Below are the code and all the weights of a small trained network. Each question names an input and a class and asks about switching units off, where a switched-off unit gives its printed mean instead of its output.

import numpy as np


def w(rows, s, z=0):
    codes = np.array(rows[::2]) - 128.0
    scale = np.full(codes.shape[1], s)
    scale[-1] = z or s
    return codes * scale


def norm(h):
    return h / np.sqrt((h * h).mean(-1, keepdims=True) + 1e-5)


def f(y):
    return np.maximum(y, 0)


def log_softmax(a):
    a = a - a.max(-1, keepdims=True)
    return a - np.log(np.exp(a).sum(-1, keepdims=True))


def net(x, mask):
    res = np.array(x, float).reshape(1, 7) / 4 @ E
    u = 0
    for l in range(3):
        y = f(norm(res) @ A[l][:, :-1].T + A[l][:, -1])
        res = res + np.where(mask[u : u + 4], y, B[l][:, -1]) @ B[l][:, :-1]
        u += 4
    return log_softmax(norm(res)[-1] @ U[:, :-1].T + U[:, -1])


A, B = {}, {}
E = w([
[187,77,85,162,65,203,143],'x0',
[124,133,143,141,118,157,107],'x1',
[249,121,192,41,130,122,86],'x2',
[128,126,129,123,126,131,132],'x3',
[134,44,64,134,207,176,62],'x4',
[128,157,125,148,119,139,92],'x5',
[128,138,128,130,125,145,121],'x6',
],0.012)
A[0] = w([
[111,143,139,145,110,149,116,109],'0.n1',
[63,143,76,182,92,173,163,91],'0.n2',
[192,76,56,174,6,137,146,8],'0.n3',
[169,188,162,149,65,144,206,92],'0.n4',
],0.013,0.012)
B[0] = w([
[118,135,107,113,117,107,145,144],'0.n1',
[166,122,88,160,126,119,228,254],'0.n2',
[46,186,243,29,214,254,152,206],'0.n3',
[124,92,83,37,50,52,44,222],'0.n4',
],0.012,0.0069)
A[1] = w([
[126,106,253,151,151,130,42,32],'1.n1',
[53,115,154,134,157,18,99,117],'1.n2',
[209,86,164,129,123,78,89,14],'1.n3',
[199,92,38,97,90,109,100,4],'1.n4',
],0.0068,0.0048)
B[1] = w([
[129,109,131,172,156,43,246,168],'1.n1',
[121,165,131,141,68,205,139,255],'1.n2',
[134,156,119,232,130,105,180,163],'1.n3',
[154,115,161,160,127,196,151,153],'1.n4',
],0.012,0.0036)
A[2] = w([
[122,69,109,204,91,130,182,30],'2.n1',
[87,216,173,88,167,172,142,246],'2.n2',
[252,137,171,104,119,148,110,3],'2.n3',
[151,71,76,148,190,171,81,87],'2.n4',
],0.017,0.0035)
B[2] = w([
[140,174,116,113,183,135,134,199],'2.n1',
[182,16,157,157,167,181,84,254],'2.n2',
[74,187,40,179,210,158,183,209],'2.n3',
[136,139,186,92,8,78,105,222],'2.n4',
],0.015,0.011)
U = w([
[99,161,39,177,225,125,181,91],'0',
[126,27,166,131,169,181,85,253],'1',
[117,136,136,95,4,49,72,19],'2',
],0.014,0.0018)

Each question gives the input, the list of numbers given to net, and the class t.
The units are the neurons (one row each of A and B). Each row of codes is followed by its name. A weight is (code - 128) times the scale printed after its matrix; where a second scale follows, it is the last column's (A, B and U).
mask holds one flag per neuron, layer by layer. A switched-off neuron (its flag False) gives its mean, the last column of its row in B, instead of its output. The means were averaged over made-up inputs and are rounded, as every weight is.
A unit's drop is (log p(t) with every unit on - log p(t) with that unit switched off) / (log p(t) with every unit on - log p(t) with every unit switched off).
The circuit of an input: a set's keep is (log p(t) with only the set's units on - log p(t) with every unit switched off) / (log p(t) with every unit on - log p(t) with every unit switched off). Starting from all 12 units, units are removed one at a time, each time the one whose removal leaves the highest keep (on an exact tie, the one counted first), for as long as the keep stays at least 0.8.
units of the circuit, in order: the units of the circuit, biggest drop first
most important unit: the unit with the biggest drop
k most important neurons: the k neurons with the biggest drops, biggest first
top k neurons in layer l: the k neurons of layer l with the biggest drops, biggest first
drop of u: that unit's drop, to one decimal
input [-1,-3,-4,-3,-6,4,0], class 2: units of the circuit, in order => (0.n4)
input [-6,1,4,1,7,-6,-3], class 2: units of the circuit, in order => (0.n3 2.n4)
input [-4,-8,-3,-7,2,-6,-3], class 1: 4 most important neurons => (0.n2 1.n2 2.n3 2.n2)
input [-8,1,1,-7,-8,-8,6], class 1: 4 most important neurons => (2.n2 2.n4 0.n2 1.n2)
input [5,-8,-4,-3,0,3,8], class 1: units of the circuit, in order => (0.n3 2.n2)
input [-4,5,-6,6,8,2,5], class 2: units of the circuit, in order => (2.n4 0.n3)
input [-1,6,1,4,-1,-7,4], class 0: 2 most important neurons => (0.n3 2.n4)
input [-3,6,-2,1,7,5,-1], class 2: 2 most important neurons => (2.n4 0.n3)
input [2,-1,-2,2,3,6,-8], class 2: 2 most important neurons => (2.n4 2.n3)
input [-6,-5,7,-3,5,0,6], class 0: 2 most important neurons => (2.n3 0.n3)
input [-4,3,5,5,1,-2,3], class 0: 2 most important neurons => (0.n3 2.n3)
input [4,-4,-3,-7,6,0,-2], class 2: 2 most important neurons => (2.n4 2.n2)
input [2,5,5,-7,8,-1,6], class 2: top 2 neurons in layer 2 => (2.n4 2.n2)
input [-6,0,-5,8,1,2,-8], class 1: most important unit => 2.n2
input [-6,-4,0,8,8,-6,0], class 2: 2 most important neurons => (2.n4 0.n3)
input [3,7,1,7,-4,6,1], class 2: 2 most important neurons => (0.n4 2.n2)
input [5,-8,-4,-1,-5,-2,8], class 1: 2 most important neurons => (0.n3 2.n4)
input [1,5,6,-4,8,-5,6], class 2: 2 most important neurons => (2.n4 2.n2)
input [7,8,7,-2,6,4,3], class 0: 2 most important neurons => (2.n3 2.n2)
input [2,8,5,-7,4,4,8], class 0: most important unit => 2.n3
input [-6,-5,-6,1,7,6,0], class 2: top 3 neurons in layer 2 => (2.n4 2.n3 2.n2)
input [-1,0,3,8,-1,0,-2], class 0: drop of 0.n3 => 0.5
input [4,5,7,-1,-1,6,7], class 0: drop of 2.n3 => 0.4
input [-8,6,4,2,-4,7,4], class 1: drop of 2.n2 => 0.3
